-1.389,5.607,-0.473
-4.067,-0.799,-0.698
-5.883,-1.571,0.505
1.272,-3.971,-0.497
->
-1.389,-0.799,0.505

4.055,-1.018,-1.438,0.269
4.486,-2.257,-3.049,0.968
-2.410,2.421,2.169,-0.704
-1.737,0.692,-0.122,2.766
->
4.055,-2.257,2.169,2.766

5.201,3.873
4.481,4.593
4.365,4.709
4.352,4.722
3.974,5.100
->
5.201,4.593

-3.236,-0.485,-4.608,-2.725
-4.029,-5.380,0.834,-4.330
->
-3.236,-5.380

5.522,4.176,0.577
0.382,0.725,5.371
2.074,-2.424,-5.633
-4.611,-5.518,1.837
-5.954,-2.565,3.855
->
5.522,0.725,-5.633

-0.041,0.001,0.128
1.194,0.651,-0.020
5.390,2.855,0.211
0.066,0.058,-0.233
->
-0.041,0.651,0.211
